Below are the code and all the weights of a small trained network. Each question names an input and a class and asks about switching units off, where a switched-off unit gives its printed mean instead of its output.

import numpy as np


def w(rows, s, z=0):
    codes = np.array(rows[::2]) - 128.0
    scale = np.full(codes.shape[1], s)
    scale[-1] = z or s
    return codes * scale


def norm(h):
    return h / np.sqrt((h * h).mean(-1, keepdims=True) + 1e-5)


def f(y):
    return np.maximum(y, 0)


def log_softmax(a):
    a = a - a.max(-1, keepdims=True)
    return a - np.log(np.exp(a).sum(-1, keepdims=True))


def net(x, mask):
    res = np.array(x, float).reshape(1, 4) / 4 @ E
    u = 0
    for l in range(3):
        y = f(norm(res) @ A[l][:, :-1].T + A[l][:, -1])
        res = res + np.where(mask[u : u + 8], y, B[l][:, -1]) @ B[l][:, :-1]
        u += 8
    return log_softmax(norm(res)[-1] @ U[:, :-1].T + U[:, -1])


A, B = {}, {}
E = w([
[242,114,140,149,160],'x0',
[118,50,102,124,118],'x1',
[107,90,202,153,164],'x2',
[148,110,183,8,169],'x3',
],0.011)
A[0] = w([
[88,19,95,110,136,62],'L0N1',
[133,160,81,84,117,2],'L0N2',
[49,134,127,77,122,87],'L0N3',
[108,137,160,30,138,81],'L0N4',
[129,77,109,100,126,85],'L0N5',
[57,122,167,155,140,202],'L0N6',
[106,251,195,118,152,55],'L0N7',
[130,96,215,124,139,161],'L0N8',
],0.023,0.0065)
B[0] = w([
[151,122,146,150,9,233],'L0N1',
[140,131,46,121,140,167],'L0N2',
[95,206,132,62,118,232],'L0N3',
[99,24,134,85,169,254],'L0N4',
[133,96,135,128,79,178],'L0N5',
[120,190,150,162,163,255],'L0N6',
[144,99,145,148,2,219],'L0N7',
[169,115,162,186,184,243],'L0N8',
],0.029,0.0092)
A[1] = w([
[113,148,108,168,96,49],'L1N1',
[53,157,120,246,130,104],'L1N2',
[244,133,154,115,164,109],'L1N3',
[78,154,78,204,138,2],'L1N4',
[190,92,125,135,99,128],'L1N5',
[33,118,129,131,104,137],'L1N6',
[101,163,218,150,175,49],'L1N7',
[123,127,4,53,124,141],'L1N8',
],0.022,0.0028)
B[1] = w([
[104,92,87,100,128,196],'L1N1',
[134,41,155,92,156,246],'L1N2',
[74,215,132,112,119,205],'L1N3',
[94,88,148,99,125,184],'L1N4',
[77,166,117,101,92,227],'L1N5',
[116,186,153,125,112,187],'L1N6',
[174,138,46,190,175,208],'L1N7',
[174,133,105,255,197,223],'L1N8',
],0.027,0.011)
A[2] = w([
[159,101,144,156,108,66],'L2N1',
[144,141,7,98,143,39],'L2N2',
[45,243,122,54,186,5],'L2N3',
[201,113,126,78,144,38],'L2N4',
[79,112,58,133,115,71],'L2N5',
[90,66,112,15,205,162],'L2N6',
[129,175,89,83,138,31],'L2N7',
[140,82,176,66,178,4],'L2N8',
],0.018,0.0033)
B[2] = w([
[95,143,20,130,102,167],'L2N1',
[226,83,199,244,142,170],'L2N2',
[156,243,164,76,189,218],'L2N3',
[91,124,146,125,137,132],'L2N4',
[129,121,249,162,152,186],'L2N5',
[63,77,175,89,189,254],'L2N6',
[120,148,207,159,97,146],'L2N7',
[27,106,64,110,158,192],'L2N8',
],0.02,0.0086)
U = w([
[61,58,141,101,187,188],'0',
[114,131,155,148,24,187],'1',
[143,142,116,221,186,204],'2',
[92,250,149,94,173,177],'3',
[114,142,139,140,131,166],'4',
[203,136,91,61,127,15],'5',
[121,163,42,67,137,3],'6',
[142,120,71,72,120,36],'7',
],0.018,0.0076)

Each question gives the input, the list of numbers given to net, and the class t.
The units are the neurons (one row each of A and B). Each row of codes is followed by its name. A weight is (code - 128) times the scale printed after its matrix; where a second scale follows, it is the last column's (A, B and U).
mask holds one flag per neuron, layer by layer. A switched-off neuron (its flag False) gives its mean, the last column of its row in B, instead of its output. The means were averaged over made-up inputs and are rounded, as every weight is.
A unit's drop is (log p(t) with every unit on - log p(t) with that unit switched off) / (log p(t) with every unit on - log p(t) with every unit switched off).
The circuit of an input: a set's keep is (log p(t) with only the set's units on - log p(t) with every unit switched off) / (log p(t) with every unit on - log p(t) with every unit switched off). Starting from the 12 units with the biggest drops (on a tie, the unit counted first), units are removed one at a time, each time the one whose removal leaves the highest keep (on an exact tie, the one counted first), for as long as the keep stays at least 0.8.
units of the circuit, in order: the units of the circuit, biggest drop first
most important unit: the unit with the biggest drop
top k neurons: the k neurons with the biggest drops, biggest first
k most important neurons of layer l: the k neurons of layer l with the biggest drops, biggest first
input [8,-4,6,-8], class 0: most important unit -> L1N2
input [-4,-3,-4,0], class 2: 2 most important neurons of layer 1 -> L1N8, L1N3
input [-8,-5,7,-6], class 3: top 4 neurons -> L0N3, L0N8, L1N8, L0N4
input [-6,5,4,-2], class 3: 4 most important neurons of layer 0 -> L0N3, L0N7, L0N6, L0N8
input [4,-3,-1,2], class 3: top 4 neurons -> L0N1, L1N3, L1N5, L2N3
input [-3,-6,-1,-8], class 0: top 2 neurons -> L1N2, L0N1
input [7,2,3,6], class 3: top 2 neurons -> L1N3, L1N2
input [4,3,-6,-7], class 0: top 3 neurons -> L0N4, L0N3, L0N2
input [3,-1,-7,6], class 2: units of the circuit, in order -> L1N8, L0N2
input [0,-7,-8,2], class 2: units of the circuit, in order -> L0N2, L1N8
input [1,5,-6,0], class 2: top 3 neurons -> L0N2, L0N7, L1N8
input [-5,0,4,-3], class 3: top 2 neurons -> L0N3, L1N8
input [3,-7,6,5], class 1: 2 most important neurons of layer 1 -> L1N8, L1N2
input [5,0,3,4], class 3: top neuron -> L1N3
input [-5,0,7,4], class 2: top 3 neurons -> L0N8, L1N7, L0N6
input [6,-8,3,-8], class 0: 4 most important neurons of layer 1 -> L1N2, L1N1, L1N8, L1N6
input [4,5,2,-6], class 0: top 2 neurons -> L0N7, L0N4
input [6,3,4,-6], class 0: top 3 neurons -> L1N2, L0N8, L1N6
input [-1,-7,8,6], class 2: top 2 neurons -> L0N8, L0N1
input [-1,1,8,7], class 2: top 3 neurons -> L0N8, L1N7, L0N6
input [2,-5,-3,3], class 1: most important unit -> L0N7
input [5,3,2,0], class 3: top 2 neurons -> L1N3, L0N7
input [-8,4,8,1], class 2: 3 most important neurons of layer 0 -> L0N8, L0N6, L0N1
input [4,6,-2,-7], class 0: 3 most important neurons of layer 0 -> L0N7, L0N4, L0N3
input [5,-5,-1,-2], class 1: top 2 neurons -> L0N7, L0N8
input [-4,3,-7,5], class 2: 2 most important neurons of layer 1 -> L1N8, L1N2
input [8,6,-7,1], class 3: most important unit -> L0N4
input [4,0,-7,-8], class 0: 2 most important neurons of layer 0 -> L0N4, L0N3
input [3,4,-6,3], class 2: 2 most important neurons of layer 0 -> L0N2, L0N7
